Here is a tiny trained network, its code and every weight. The questions are about switching its units off for an input and a class, where a switched-off unit gives its printed mean instead of its output.

import numpy as np


def w(rows, s, z=0):
    codes = np.array(rows[::2]) - 128.0
    scale = np.full(codes.shape[1], s)
    scale[-1] = z or s
    return codes * scale


def norm(h):
    return h / np.sqrt((h * h).mean(-1, keepdims=True) + 1e-5)


def f(y):
    return y / 2 * (1 + np.tanh(0.7978845608 * (y + 0.044715 * y**3)))


def log_softmax(a):
    a = a - a.max(-1, keepdims=True)
    return a - np.log(np.exp(a).sum(-1, keepdims=True))


def net(x, mask):
    res = np.array(x, float).reshape(1, 5) / 4 @ E
    u = 0
    for l in range(4):
        y = f(norm(res) @ A[l][:, :-1].T + A[l][:, -1])
        res = res + np.where(mask[u : u + 3], y, B[l][:, -1]) @ B[l][:, :-1]
        u += 3
    return log_softmax(norm(res)[-1] @ U[:, :-1].T + U[:, -1])


A, B = {}, {}
E = w([
[251,129,141,163,90,172,109],'x0',
[164,89,167,125,106,1,111],'x1',
[104,148,212,86,68,150,96],'x2',
[121,117,155,151,181,135,45],'x3',
[83,69,103,168,54,138,114],'x4',
],0.0056)
A[0] = w([
[149,105,22,223,193,102,167,18],'0.n0',
[97,106,163,199,206,151,2,28],'0.n1',
[66,53,59,221,59,122,64,2],'0.n2',
],0.0084,0.0048)
B[0] = w([
[118,111,204,34,87,146,52,251],'0.n0',
[142,127,66,67,79,114,184,232],'0.n1',
[122,104,228,185,152,146,247,226],'0.n2',
],0.012,0.0028)
A[1] = w([
[39,82,120,123,214,80,129,35],'1.n0',
[176,162,149,64,233,110,138,2],'1.n1',
[143,82,143,168,131,7,99,1],'1.n2',
],0.013,0.0039)
B[1] = w([
[133,184,85,183,41,114,70,221],'1.n0',
[89,39,185,183,81,151,200,255],'1.n1',
[144,208,151,87,253,179,171,247],'1.n2',
],0.011,0.0045)
A[2] = w([
[104,97,54,152,185,225,97,45],'2.n0',
[248,71,105,180,168,146,90,2],'2.n1',
[173,115,49,82,98,91,201,124],'2.n2',
],0.016,0.00093)
B[2] = w([
[158,173,182,110,254,106,151,246],'2.n0',
[17,227,83,181,30,97,72,244],'2.n1',
[78,84,72,82,184,67,140,252],'2.n2',
],0.0084,0.0028)
A[3] = w([
[205,54,78,128,85,195,117,134],'3.n0',
[142,81,39,47,84,116,168,1],'3.n1',
[98,133,204,11,77,151,53,95],'3.n2',
],0.012,0.00097)
B[3] = w([
[29,144,133,149,144,57,144,142],'3.n0',
[83,94,119,34,133,56,120,174],'3.n1',
[138,93,208,143,180,61,3,254],'3.n2',
],0.0069,0.0063)
U = w([
[117,65,207,191,86,149,219,156],'0',
[129,115,198,93,144,94,20,154],'1',
[132,216,110,114,254,165,149,159],'2',
[86,93,59,44,120,59,151,169],'3',
[99,205,68,187,31,100,70,139],'4',
[177,86,79,124,117,135,119,66],'5',
[210,94,36,101,87,187,113,2],'6',
[228,111,45,117,97,142,122,48],'7',
],0.0093,0.0073)

Each question gives the input, the list of numbers given to net, and the class t.
The units are the neurons (one row each of A and B). Each row of codes is followed by its name. A weight is (code - 128) times the scale printed after its matrix; where a second scale follows, it is the last column's (A, B and U).
mask holds one flag per neuron, layer by layer. A switched-off neuron (its flag False) gives its mean, the last column of its row in B, instead of its output. The means were averaged over made-up inputs and are rounded, as every weight is.
A unit's drop is (log p(t) with every unit on - log p(t) with that unit switched off) / (log p(t) with every unit on - log p(t) with every unit switched off).
The circuit of an input: a set's keep is (log p(t) with only the set's units on - log p(t) with every unit switched off) / (log p(t) with every unit on - log p(t) with every unit switched off). Starting from all 12 units, units are removed one at a time, each time the one whose removal leaves the highest keep (on an exact tie, the one counted first), for as long as the keep stays at least 0.8.
units of the circuit, in order: the units of the circuit, biggest drop first
k most important neurons: the k neurons with the biggest drops, biggest first
k most important neurons of layer l: the k neurons of layer l with the biggest drops, biggest first
input [8,8,2,7,0], class 2: units of the circuit, in order -> 1.n2
input [-4,-4,-5,-3,-3], class 1: units of the circuit, in order -> 0.n0, 3.n2
input [-1,8,6,-5,6], class 2: units of the circuit, in order -> 1.n2, 0.n0, 0.n1
input [-3,-1,5,1,-6], class 0: 2 most important neurons -> 1.n1, 0.n0
input [-6,-8,6,3,4], class 2: 3 most important neurons -> 2.n0, 0.n0, 1.n1
input [7,6,-4,4,0], class 4: 4 most important neurons -> 2.n1, 0.n2, 2.n2, 2.n0
input [8,7,-4,-8,3], class 3: 2 most important neurons -> 2.n2, 1.n0
input [2,7,-6,-3,4], class 2: 2 most important neurons -> 1.n2, 1.n1
input [-5,0,3,-3,2], class 4: units of the circuit, in order -> 0.n1, 0.n0, 1.n0
input [-4,6,-5,-6,-3], class 2: 2 most important neurons -> 1.n2, 0.n1
input [7,2,-8,1,-2], class 1: 2 most important neurons -> 0.n0, 3.n2
input [8,-2,6,-2,2], class 4: 2 most important neurons -> 0.n0, 2.n1
input [0,7,3,-3,-5], class 2: units of the circuit, in order -> 1.n2, 0.n0
input [8,-5,-3,-6,-3], class 4: units of the circuit, in order -> 2.n1
input [-5,-7,4,0,-7], class 0: units of the circuit, in order -> 1.n1, 1.n2
input [7,-2,4,0,4], class 4: units of the circuit, in order -> 0.n0, 2.n1, 1.n1
input [3,7,2,-7,-4], class 2: units of the circuit, in order -> 1.n2, 0.n1, 0.n0
input [-1,2,-3,7,5], class 3: 3 most important neurons -> 0.n1, 2.n2, 1.n1
input [7,-6,4,-6,-6], class 4: 2 most important neurons -> 0.n1, 1.n2
input [3,-1,7,-7,-1], class 1: most important neuron -> 0.n1
input [-8,-3,-8,3,2], class 1: 4 most important neurons -> 0.n0, 3.n2, 2.n1, 1.n1
input [5,2,-7,-1,6], class 1: 4 most important neurons -> 0.n0, 1.n1, 3.n2, 0.n1
input [-6,-3,1,-1,5], class 4: 2 most important neurons -> 1.n0, 1.n1
input [7,-4,-5,0,6], class 4: 2 most important neurons -> 2.n1, 1.n1
input [1,8,6,6,8], class 0: 2 most important neurons of layer 2 -> 2.n0, 2.n2
input [3,8,-3,6,6], class 2: 2 most important neurons of layer 1 -> 1.n2, 1.n1
input [-5,2,3,-2,6], class 0: units of the circuit, in order -> 0.n2
input [-8,1,-8,-8,2], class 1: 2 most important neurons of layer 1 -> 1.n0, 1.n1
input [8,-2,0,8,-1], class 3: units of the circuit, in order -> 0.n1, 2.n2
